B = ((1.47, -1.07, 1.02, -0.35, -0.48, -0.04, -0.29, -0.18, -0.73, 2.07, -0.68, 0.63, -2.36, -0.03, 0.22, -0.44), (3.46, -3.02, 1.67, -0.78, -0.97, 0.26, -0.77, -0.65, -1.40, 2.49, -1.16, 1.33, -5.72, 1.18, 1.81, -1.38), (3.04, -2.65, 1.45, -0.90, -1.00, 0.01, -0.60, -0.80, -1.25, 2.13, -1.24, 0.52, -5.80, 0.72, 1.18, -1.61))
Rows and columns are counted from 1.
row 1 col 1	1.47
row 2 col 11	-1.16
row 1 col 14	-0.03
row 3 col 2	-2.65
row 2 col 7	-0.77
row 3 col 3	1.45
row 3 col 6	0.01
row 2 col 13	-5.72
row 2 col 6	0.26
row 3 col 4	-0.90
row 3 col 15	1.18
row 3 col 7	-0.60
row 1 col 16	-0.44
row 2 col 16	-1.38
row 1 col 2	-1.07
row 3 col 16	-1.61
row 1 col 10	2.07
row 3 col 1	3.04
row 3 col 10	2.13
row 1 col 7	-0.29
row 2 col 15	1.81
row 1 col 13	-2.36
row 2 col 2	-3.02
row 3 col 8	-0.80

A = [[1.46, 1.54, 1.54, -4.30, 0.19, 1.34, 1.14, -3.30, 1.21, 0.24, 2.51, 2.10, 3.65, -4.59, -0.40], [2.71, 1.75, 1.32, -0.64, -0.17, 1.19, 2.56, -0.17, 1.80, 0.16, 1.62, 0.64, 1.71, -1.20, -1.14], [1.76, 1.10, -1.36, -0.81, -0.18, -1.17, 1.45, -0.64, 1.18, 1.50, -1.21, 1.09, 1.56, -0.48, 0.69], [-3.55, -2.57, 1.32, 1.13, 0.88, 0.84, -3.14, 0.49, -2.53, 1.03, 0.79, 0.64, -2.34, 1.46, 1.79], [-1.43, -0.58, 1.98, -3.04, 0.33, 1.47, -1.40, -2.61, -0.85, 0.75, 2.45, 1.99, 1.42, -3.18, 0.62], [2.12, 1.97, -0.34, -4.69, -0.10, -0.25, 1.58, -3.67, 1.67, 1.05, 0.66, 2.39, 4.32, -4.56, 0.24], [1.28, 0.52, -2.37, 0.33, -0.60, -2.18, 1.04, 0.14, 0.75, 2.38, -2.60, 0.94, 0.60, 0.84, 1.27], [1.76, 0.70, -1.91, 2.39, 0.43, -1.49, 1.60, 1.96, 1.02, 1.09, -2.35, -0.24, -0.57, 3.00, 0.93], [5.98, 3.50, -3.82, 2.52, 0.45, -2.67, 5.33, 2.49, 3.92, 0.57, -3.94, -0.78, 1.41, 3.30, 0.04], [2.36, 2.19, -0.47, -4.41, 0.54, -0.18, 1.77, -3.40, 1.87, 0.46, 0.59, 2.08, 4.28, -4.07, 0.33], [-2.21, -0.99, 2.10, 1.17, 5.04, 2.69, -2.14, 0.91, -1.32, -3.32, 2.30, -0.85, -1.60, 2.51, 1.74], [-1.52, -0.89, -0.31, -1.72, 0.21, -0.51, -1.57, -1.72, -1.00, 1.75, -0.22, 1.74, 0.62, -1.24, 1.75], [5.47, 2.98, -0.34, 3.20, -0.34, 0.02, 5.26, 3.19, 3.45, 0.02, -0.62, -1.04, 0.46, 2.70, -1.77], [-2.30, -1.43, 3.81, 1.66, 3.02, 3.61, -1.91, 1.35, -1.57, -2.21, 3.68, -0.59, -2.19, 1.82, 0.40]]
Rows and columns are counted from 1.
(1, 1): 1.46
(5, 10): 0.75
(4, 2): -2.57
(1, 9): 1.21
(6, 12): 2.39
(9, 10): 0.57
(1, 7): 1.14
(4, 13): -2.34
(7, 13): 0.60
(9, 7): 5.33
(9, 2): 3.50
(6, 15): 0.24
(1, 10): 0.24
(12, 9): -1.00
(6, 1): 2.12
(8, 10): 1.09
(4, 3): 1.32
(9, 15): 0.04
(11, 10): -3.32
(13, 15): -1.77
(10, 11): 0.59
(5, 13): 1.42
(6, 7): 1.58
(5, 4): -3.04
(6, 14): -4.56
(12, 1): -1.52
(5, 6): 1.47
(2, 15): -1.14
(12, 7): -1.57
(1, 11): 2.51
(12, 5): 0.21
(7, 5): -0.60
(10, 12): 2.08
(14, 7): -1.91
(13, 3): -0.34
(14, 9): -1.57
(14, 3): 3.81

data =
[[ 0.23  0.20 -2.20 -0.43 -0.72 -0.64  0.31 -1.34 -0.94 -1.66 -0.69 -0.01
  -0.90]
 [-0.29  1.07 -1.02  1.68  3.49  0.12  0.56 -3.12 -0.78  0.28  0.49 -2.29
  -1.57]
 [ 1.33  4.89 -1.87 -2.53  0.43 -1.49 -0.23  7.75  0.69  3.15  5.07  2.06
  -1.43]
 [-0.02 -1.20 -1.93 -0.08  0.15 -0.60  0.50 -0.70 -1.76 -0.72 -1.01  0.12
  -1.02]
 [ 0.61 -2.16 -0.47  1.36 -0.22 -0.67  0.91 -1.60 -2.77 -0.59 -1.61  0.56
   1.19]
 [-0.56 -0.18 -2.13  2.80  2.42  0.37  0.28  1.18  0.71 -0.67  0.83 -1.95
  -1.70]
 [ 0.50 -1.96 -0.54  1.15 -0.52 -0.38  0.84 -1.29 -2.84 -0.18 -1.94  0.40
   1.06]
 [-0.59 -0.91 -1.98  2.01  2.22  0.69  0.61 -1.41  0.95 -0.68 -0.13 -2.55
  -1.44]
 [ 1.73 -2.66  2.13  2.22 -4.52  0.29  0.26 -3.85 -0.93  0.62  0.68  0.64
   1.95]
 [-1.64 -3.46 -4.23  7.68 -0.13  1.02 -0.07  5.73  2.32 -0.91  0.09 -2.48
  -1.86]]
Indices start at 1.
(1, 1) = 0.23
(10, 6) = 1.02
(9, 8) = -3.85
(8, 2) = -0.91
(2, 6) = 0.12
(6, 10) = -0.67
(9, 2) = -2.66
(10, 4) = 7.68
(2, 5) = 3.49
(6, 3) = -2.13
(3, 4) = -2.53
(4, 2) = -1.20
(1, 8) = -1.34
(1, 9) = -0.94
(6, 8) = 1.18
(10, 10) = -0.91
(6, 1) = -0.56
(6, 12) = -1.95
(9, 13) = 1.95
(7, 4) = 1.15
(4, 13) = -1.02
(10, 2) = -3.46
(4, 11) = -1.01
(1, 2) = 0.20
(8, 10) = -0.68
(4, 1) = -0.02
(2, 10) = 0.28
(1, 6) = -0.64
(4, 10) = -0.72
(9, 1) = 1.73
(5, 2) = -2.16
(6, 11) = 0.83
(7, 9) = -2.84
(3, 5) = 0.43
(5, 12) = 0.56
